Each row is followed by the tier that its hidden value falls in (each part has its own value, ranges and names):
[ -67 -508   89 -160 -128 -137 -157  228  -76 -118  374 -176   17  392
 -457  -87 -152 -204    7  194  231  -36   70  -39  211  361  -18 -305
  -89 -274 -147  115  275 -221 -685 -269  -57  247  150 -293 -340] => (94)
[  86  342  287   -6    0    7  -82  199  236  -47 -109   20   -7 -129
 -192  -85  410   58  204 -288 -270  -56 -137  -29  164    3  -94  429
  206   59   34 -293  -68 -213  305   29  587 -395   89  152  229] => (91)
[  78   -8   39 -101  300  113 -362  196   94  -92  428  -75  208  160
 -231 -182   45    9  155 -303   73 -180   -9 -398   97  114 -127    8
  121 -117  -83  -90  238   62 -170   19   68 -237 -156 -159   72] => (94)
[  80  302 -137   29  -54  169  -43  -79  112 -207  -62  -57  -25 -389
   66 -105  226 -113  104  -44 -149 -106 -128 -211  -67  -93  112  151
   11  150   -7 -236   54  -79  109  -52  273 -284  201   92  277] => (86)
[   7 -330  -87 -109   60 -178 -336  256  -14    1  303   12  -24  269
 -397  -43  -63 -112  -32  112  -41  -19   58 -211  171  100  150 -107
  107 -387   31  103  298    6 -494 -305   54  371 -150 -428 -153] => (89)
[ -50 -370 -203  -99   75  -76 -274   62  -58 -137  417 -101    8   79
 -273  -32 -112 -260   25  134  184  -33  -15 -296   90  161   71 -365
 -107 -182  -56   50  389   47 -641 -252 -191  178   40 -245 -132] => (91)
[-171 -164  109  -77  198  -33 -289  246    8   69  318   32  187  271
 -405 -160 -222   75  -45 -390  108 -167  -82 -208  337  105 -151  -25
  195 -141  -91    1  285 -189 -370    7  105  159 -259 -413 -243] => (94)
[ -77  -59 -199   -4 -217  -20  280 -215  -37  -28 -106    0  -15 -195
   95   14  -57  155 -146  173  192   96 -106  -17  156  -75  -74  -67
  129  -18   -9 -113 -105  103  -31 -115 -148  311   14  307  -53] => (91)
[-186 -432   -9 -109  -57  -87 -172  121  -97  -21  298   36  -23  169
 -162   11 -288 -266  -44   -6  264   42  -70  -76  171   64   32 -482
  -62   47 -221   75  218  168 -526 -201 -234  543  180 -181 -287] => (87)
[  52  149   36   20  184  -13 -256  130  107   -4  228 -108   99   38
 -308 -142  153  157   93  -71  -71 -127   38 -289  182   87  -73  292
  266 -354   41 -192  118  -97  -93   11  339 -348 -299  -74  178] => (80)
[-175  103 -182   -4 -240  160  204 -166   25 -114  -66 -135   37 -321
  175 -126    4  198  -75  112   46   45  -23 -130    0 -183   50  105
   43   63  -19 -156 -148   27   79   24   -4   54   14  223   89] => (94)
[ 127   34  183   65  108 -286 -268  304  139   34  164  -12  -96  160
 -445   19  258  162   20  -14 -199  -50  107 -108  265  114  -54  386
  446 -557  148 -163  -40  -52  -55 -180  383  -87 -383 -169  124] => (89)
[ -72  -64 -202  -22  -90   28   18  -47   23 -163  187 -245   63 -107
 -132 -138   54  195  -54  201   58  -31   96 -256   55   42   10  129
   74 -309   86  -86   36 -106 -218  -87  -21  -96 -204  -17   43] => (94)
[  94  129   26   -9  -39 -109   24   81   46  188 -284  342  -38   35
 -113   14   -7   88 -121 -197 -147  -17 -225   76  309 -132   -6  165
  393  -15    8  -84   -6  -12  176 -162  330  492  -44  -55  -69] => (89)
[-146  -60  481  163 -416  -44   77  233    8 -256   26  -61 -264  -41
  110   41 -148 -198 -119 -240  129  -97   82  319   44   -6  -38  -92
  180  269 -394 -181 -515   70   93  -76  -36  328  370  -66  -96] => (87)
[ -56   49 -483   26 -144   74  154 -308  -10 -165  -38 -107  -29 -457
  151  -39   56   85 -103  295   39   49  -61 -276  -42 -168  132    3
    6  -76  125 -129   45   84 -102 -145 -136   75  -53  182  148] => (91)
[ 112  -24  239  -38 -234  -43  -50  254  146 -275  107 -207 -122   18
 -163  -71  329  -66  133   89 -137  -17  140    6  -22  134   45  203
   50 -140  -26 -133 -181 -106   28 -176  225 -177  195   16  117] => (87)
[ -20  203  134  152 -212  -81  208   -1    9   24 -264   72  -48  -53
 -152  -57  -86  232 -238 -148  -14 -165  -96  180  331   18 -141  325
  443 -132  -46 -193 -211 -358  129  -51  329  176 -122  -78  -89] => (80)
[ 307   91  -28  -96  159 -134 -259  204  146   61   12  144   -5  127
 -348  -32  330   -3  133   12 -278  -27  -83 -194  185   66   59  258
  266 -332  164  -82  220  -28    2 -253  446  -15 -110  -86  146] => (89)
[-235 -172 -184 -121 -181   94 -144   51   40 -113  243 -171  -58 -202
  151  -66   62  -62   95  310  -37  234  129 -285 -173 -257  325 -143
 -166   12  -49  -41  -31  440 -156  -97 -108  213  112  131  150] => (89)
[-172   13   68   96 -367   57  216  -39   43 -243   26 -196 -139 -298
  280  -11   31  130  -93   81  110   75  132   25  -78 -174   11   53
  114   87 -132 -209 -493  260  186  -14 -183  133   88  284  120] => (87)
[ 130   29 -444  -74  205  -81  -95 -257  -15  124  -29  177   38 -209
 -197   57   94 -149   71  200   50   54 -350 -300  246   32   14 -175
   40 -107  131 -120  520   40 -324 -230  151   42   33  208   83] => (86)
[ 253  141 -204    8  241   88 -195  -94   40 -133  160   73   48 -159
  -19  -23   81 -190   93 -154   89 -176 -187 -330   44   48  -66 -127
  122   44  -63 -179  239  162  -74 -125    7 -146   69   58  189] => (86)
[ -53 -362 -137 -297  -63   17  -17   66  -22  106  125  115  125  223
  -36  -61  -96    1   35  114  158  208 -100 -141  139  -59   44 -317
  -55   28  -76  130  184  326 -214 -180 -180  607  127  132 -210] => (95)
[  99   41  102  -12  170 -115 -319  268  144  -52  229  -26    4   82
 -350  -65  228   42   98 -163 -167  -97   26 -236  161   80  -27  250
  254 -310   89 -128  111  -56  -92 -119  293 -169 -233 -204  120] => (95)
[ -97 -200   93 -209 -327  159   10  208  100 -249  171 -219    8   25
   97 -169  151  -20  131  127  -36  137  159  -95 -165  -80  173  -32
 -179  104 -118   14 -171  172   14  -94  -61  152  293   90   14] => (95)
[ 172  239 -441  -35  -41  102  147 -281   55  -87 -234   54   44 -381
   32  -80  206   58  -16  149 -108  -35 -233 -239   52  -92   74  152
   70  -24  179 -148  199 -134   59 -164  181  -57   40  184  174] => (86)
[ 265  -63  -79 -132  153 -142 -233  160   89   30   92  110   22  174
 -380  -29  231  -67  111   49 -137  -27 -103 -203  208  147   18   82
  170 -315  127  -19  318  -58 -188 -285  281   55  -59 -114   26] => (95)
[  83  140   18   98 -101  -28  178 -111  -66  110 -235  226   -8    2
   -7   -1 -216   74 -204 -133  159 -131 -206  133  323   -6 -157    7
  399   21 -179 -150  -93  -40   93  -84  141  386   29   77 -107] => (80)
[-105   46   26  -82  146  -75  -74   95   36  323 -138  393  119   94
 -168  -25 -150  159  -94 -421  -32   18 -323  -48  428 -174 -117   48
  351   84  -17  -52  164   49   48  -19  235  531 -180  -72 -177] => (95)
[  80 -172  -46 -221  137   89 -210  144  104 -149  413 -192  191  152
 -210 -170  196   36  220   15   89    3   45 -377   27  155  -77  -42
  -68 -174   11  -32  224   90 -224  -70  -37 -227  -34   71   58] => (86)
[-190   62 -343  113  134  122 -221 -203  -58 -105  287  -73   -2 -399
  124  -25 -194 -149  -39   -9  182  -83  -82 -413  -23 -172  105 -251
   21   72 -125 -194  179  301 -298    0 -167  -12  -61  -10  178] => (94)
[ 186  255 -263   55   66   67 -235    7  104 -158    2   45  -93 -315
   22  -54  219 -125   39    6 -284 -115  -43 -324 -102 -177  266  181
  150  -82   89 -156  104  106   70 -191  245  -58  -22 -155  320] => (89)
[  53 -228  130 -159 -234   83   21  147   14 -221  170 -159   30  185
  -99 -134   17 -141   83   86  149  -30   43   -1   21  191  -13 -165
  -96   35 -202    6    0  -64 -185 -156  -26  107  355   17 -128] => (94)
[ -66   61 -211  -67 -151   20  104  -54   50   71 -177  104   -1 -178
   77  -55   61  201  -85  103 -128  132  -85 -112   94 -263  141  151
  170  -44   93  -66  -54  141  130 -111  121  377  -82  120   50] => (89)
[   1   19  -94   46  344  -63 -412   64  -34   82  246  162   65   42
 -360  -36 -201 -223  -10 -300   78 -241 -231 -287  304  100  -50 -157
  210  -91 -101 -104  477  -99 -436  -98  201   50 -127 -379  -55] => (94)
[-158  126 -228   17 -185  111  -56   -5   82 -130   -7  -93  -82 -376
  176 -100  110   88  -35  136 -225   76   78 -248 -142 -348  321  186
   51  -18   62 -124 -128  197   97  -68   99  133  -61  -18  235] => (89)
[ -62 -166  220 -298 -124  275 -124  313  150 -255  361 -292  221  214
  -59 -314  172   43  262 -114   25   10  144 -226 -110   74   -1   21
 -206  108 -161    9  -14   13  -22   57   27 -184  226   30   -5] => (94)
[ -79   57 -151  -15  211  181 -332   12   10  -99  303    0  103 -153
  -18 -124 -129 -201   71 -267   84 -168 -129 -390   11  -79   58 -195
   -2  164 -167 -119  292  136 -237   14    3  -47   37 -184   89] => (94)
[-117 -123  264 -375 -185  248 -167  423  222 -109  196 -137  153  182
   21 -276  293   44  330  -98 -219  203  112 -173 -144 -158  188  107
 -218  217 -104   36  -75  206  183   38  207   51  297  104   58] => (89)
[-154 -108  -57  153 -398 -216  312 -153  -51 -106  -99 -144 -222 -238
  -31  107  -22  137 -229  370  154  102   50  152  185   19  -39   47
  207 -249   18 -180 -300  -43 -138 -197  -76  249  -33  227  -45] => (91)
[-183 -149  -87 -222  -40  164  129  -41   -8  103   12  149  234   52
  115 -129 -202  168  -42 -242  227  103 -221 -120  193 -169 -130 -214
   24  292 -139   22   72  215   11   46 -193  505   64  194 -221] => (91)

[ -89  -84 -106  150   52 -260   44  196 -109   52 -368    7  -61  118
  113  273   17 -107  -61   -6  -97  151  210 -177  -16  -65 -137 -292
  160  120   -4   78   25  -14   16  -27 -182  -74   28 -203 -197] => U
[ -57    9 -275 -156  141 -199  -33 -147  190   43  -25  -24  167   43
  -72 -244  -64  111  141   36   31  172 -123   32 -111 -158  196 -216
  -45   57 -157  -43   68  184   42   32   99   58  -26  -29  -81] => C
[  15    6  -54   63  -25  -16  306 -210  -25  -83 -245   62   54  155
   15 -199   32 -279   17   58  -58  130 -125   85 -133  -16  193 -131
   61 -165 -132  101  -77   23 -151  -41   -4  -15  130 -156   24] => J
[-208  104  428  127 -170  186  116  264 -436  -77  161  179 -317  -78
  226  512  344 -166 -281   65   20  -65  398 -247  192   64 -316  222
   33   48  -17  198 -132 -292 -112  104  -30 -263  -35  -79  102] => U
[  63   23   38 -161   39 -138  -91   38   11  -68  106   31    0  -18
    5   27  106  109  -13  -66  114   98  114  -33  -50  -46  102 -134
  -31   -9   68   11   88  -27   63  239  124   24   14  -35  -28] => M
[  -2   13 -307 -112    6 -132  -71 -332  229  -15  230 -246  123   95
 -206 -527 -165   77  139  215  125   16 -195  413  -64 -261  249  -10
 -119   87 -372 -108 -107  269   42  -59    1  289 -161 -113   41] => M
[-108   50  170   44   17 -293   20  187   59   65  219  -40  -74   39
   16  395   26   43 -266   14  109  194  176   10  -90 -171  238 -236
  -23  225  -58 -283   67  -73  -64  309 -119 -130 -132 -112  220] => B
[-571  306  167  132  -94    7  210  -69 -257  128   59  -53  -90   84
  410  288  175  -25 -340   14  -65 -181   33 -103   79  -99 -138   74
    6  177  -96 -289 -108  -58  -28  -84 -195 -230 -121  -91  275] => C
[-369  133 -259   49  -18  -56   80 -278  -92   11 -179 -124   51  173
  226 -292  -12  -62  -34   56  -46 -229 -178  192   41 -127 -112   74
   29   63 -200  -79 -218  127  104 -290 -223  104  -57 -158  -30] => C
[  22   58  327  -14 -133  -97   44   99  -55  -95  289   81 -190   26
   20  229  108  -83 -279   39  182   19  212   66  -81  -38  176  -92
  -39  -36   49 -121  -31 -158  -49  331    6  -40  -26 -122  200] => Y
[  16  -57 -183 -198   26  -44   28 -145  142   31   -1  145   63    4
 -152 -305  -35   18  214  139   32  172  -38 -111 -133  -75  143 -201
  -52 -106 -139  142   62  155  -20   31  311   29   41    2 -149] => E
[-109   93 -370   34   91  148  225 -381 -200  -90 -464 -112  216  111
  167 -453  127 -165  250   12 -223    1 -239   31  100  -11 -194  127
   92  -90 -235  330 -118  162  -36 -406  -31   62  124 -111 -186] => J
[-183  278 -132 -158  -70  379  168 -517 -295 -154  -85    5   93   15
  259 -572  236 -118  120   56  -92 -293 -195   -8  132   75 -280  302
  -27 -286  -89  261 -161  114   42 -321  204   87  134  -22  -53] => Y
[  92 -116  128 -141  -26  -89 -117  241  -44  -63  198   98 -112  -80
 -102  185  165  119   36  -42  159  173  255  -76   -1  -40   78   -9
  -45   92    3  168   56 -144  -16  309  154  -56  -56    8  -40] => E
[-179  123  196  115 -187  143  297 -114 -147   -1  247   27 -154   48
    2   45   72 -299 -220  287    4   12   84   47    1  -97   50   79
  -35    2 -281  -30 -167  -32 -247  -17  -17 -138  -81 -139  291] => C
[-316   66  282  124 -250  -71  229   69  -98  154  245   -7 -227  104
   75  317   52  -94 -301  150   54    7  175  -31  -81 -144  140  -75
  -26  160 -138 -270  -65  -99 -172  134  -69 -203 -169 -123  337] => E
[-152   91    9  118   95 -231   32  123  -63   24  -28  -76  -18   57
  128  315   43  -54 -222   23  -18  127  144  -28   21 -136  -16 -180
   56  201  -88 -134    4  -14  -17   74 -230  -96  -68 -168   64] => B
[-126   63 -130  -66  185 -318  -67   12  215   58   43   49   90   30
   -6   58  -84   93  -64   50   71  189  -20  -11 -115 -174  201 -321
  -35  117 -122 -192   68  122   65  143  -27  -11  -53  -73  -31] => C
[-113 -152  -42   36 -285 -101   95  -66 -172  -29  -91 -269 -102  238
   57 -165  101   23   27 -147   88 -162  -14  381  -41 -106  141  194
   35  153  -49  -21 -179 -130   -8    0 -208  119 -127 -157  125] => U
[ -96   -2  222 -107 -102    2  -71  182 -152  -46  297   43 -152  -73
   36  223  241  148  -65  -62  161   15  221  -25   67  -47   14  170
  -74  144  -22   68  -24 -189  -12  256   84  -98 -121   24  102] => E
[  -7   32  -88  118 -132   49  419 -251 -253  -74 -406  -77   14  230
  134 -195   70 -453  -90   28 -189    9  -32   29  -96   19   -7 -129
  168 -181   11  110  -83   -8 -198 -185 -110  -50  180 -254   79] => B
[-422  232 -113  -90  103   42  111 -180   18  200  -65  242   66  -43
  189  -45   37   69   56  193 -122   61  -52 -461  -14  -63 -154 -215
  -41  -52 -180  -14   76  223   33 -163  286 -181   23   50 -136] => U
[-132   90  -95  -64  128 -382 -202  -14  286   62  247  -71   40   41
  -34   25 -143  222 -108  102  181   79   -9  157  -95 -246  230 -279
  -97  180 -173 -339   25  168  168  188  -77  137 -167 -101   12] => Y
[ 347 -273   38 -294 -112    8 -143  108   13 -183  264   32  -62  -75
 -321 -204  179  157  288  -86  250  188  147  164  -48  -22  258  159
 -103   -5  -28  362   28 -148  -49  355  313  110  -38   60  -60] => U
[-161  197  194   58   75 -107  -67  184 -191  -35  109   -2  -91  -60
  247  448  208   64 -261  -30   31   23  257 -168  130  -47 -191  -45
   16  146   19  -63   28  -93   66  153 -113 -119  -57  -95   37] => Y
[ -92   -5 -256  -99  174 -322 -127  -57  340   97  160  -21  117   24
 -173 -131 -189  152   67  178  109  224  -78  103 -122 -263  268 -288
  -94  175 -302 -177   39  235   62   92   23   91 -143  -58  -57] => C
[-108  125 -104  -37  209 -184 -109   32   24  -47   14   17   74  -25
   99   93   45   54  -77   18   33   98   47  -29   49 -108  -43 -128
   -5  107 -102  -25    8   63   99   61  -83    0  -24  -82  -88] => B
[-160  -71  -65   90 -147 -222  118  -44    5   41  -97  -77  -98  221
   25  -50  -82 -130 -121   59   49  -44   16  201 -133 -142  156 -154
   51   78  -96 -153 -129    1  -16   -2 -200   55  -70 -215   68] => E
[ 144  112  -15   -8    0  392  268 -173 -393 -195  -72  -10   40  -90
   18 -154  298 -352   91  151 -189  143  119 -171  194   72 -295  228
   59 -148 -176  527  -49  -16 -265 -177  168 -122  142  -78   -4] => B
[-272   37   60  156 -295  -54  349 -194 -162   43  -75 -154 -126  282
  144  -79   11 -266 -236   50  -13 -163  -49  257 -124 -113  164   -1
   59   35  -95 -227 -201  -64 -145  -81 -244  -32  -65 -235  307] => C
[-547  278 -193  101  -14  103  317 -358 -117  196 -288  142   26  124
  305 -184  -43 -234  -72  298 -248 -128 -126 -330   -8  -66 -279 -189
   61 -118 -235  -60 -100  264  -21 -445   46 -139   62 -124  -80] => E
[ 178  -35  -52 -398   68   69  -10  -92   50  -81  111  175  134 -124
 -137 -259  203  166  290 -107   82  254  -14 -189 -102   28  212  -54
 -100 -147   53  274  197    1  -52  253  513  -61  110  158  -75] => C
[ -75   26   16  -74  -86  239   60  -46 -372 -165 -150  103  -79  -24
  183 -115  314  -89  100  -65  -34 -130  108 -112  161  109 -315  283
   46 -115   12  427 -129 -130   14 -107  106  -32   96  -29 -158] => U
[ 179  -92 -100 -218  -83  180  112 -205  -12 -118   67  131   16  -25
 -219 -442   82 -130  259  150   45  132  -14   -5  -69    4  107   43
  -57 -215 -152  369  -26   55 -133   17  369   53   89    4  -85] => E
[  37  -65  -94 -125   13 -268  -40   -6  139   38  155 -205   84   69
 -126  -47    2  187   43  -75  120  202   -7  192 -123 -201  352 -135
  -60  213  -92 -163   96   31  -28  238    3   46 -136  -50  140] => B
[ -98   -5  -17  145  -19 -170  201  -31  -21    7 -179  -36   -7  162
   58   72    8 -153  -89   33  -30  128  -13   86  -91 -101  154 -161
   67   59 -145  -58  -62   -6  -96   13 -166  -45   -4 -184   60] => J
[   5   57  197   15  -90  108   77  105 -357 -151  134 -132  -93  -33
  114  215  332  -60 -122 -101   26   22  217   50  162   -8 -105  279
   18  134  -19  174  -64 -227 -123  127  -83 -112  -53  -76  180] => B
[ -56   26 -434 -214   59  -84   89 -425   88   11 -236 -176  277  147
   12 -612  -20   80  275  -79  -59   28 -314  147 -126 -114  183  -99
  -11  -53  -92   12   36  230   45 -153  118  151   52  -38  -69] => B
[-202  158 -271   53 -103  184  312 -494 -223  -44 -212 -239  116  182
  149 -519   57 -266   53  128 -171 -164 -231  203   54  -84 -111  173
   50  -68 -258   85 -204  163 -105 -409 -104   83   25 -178   91] => B
[ -13   39 -226 -201   -6 -199   66 -363  314   83   78  -48  150  131
 -139 -470 -175   80  117  127   81  103 -223  131 -273 -178  406 -342
  -93 -101 -136 -226   82  274   21   65  223  157  -10  -60   42] => Y
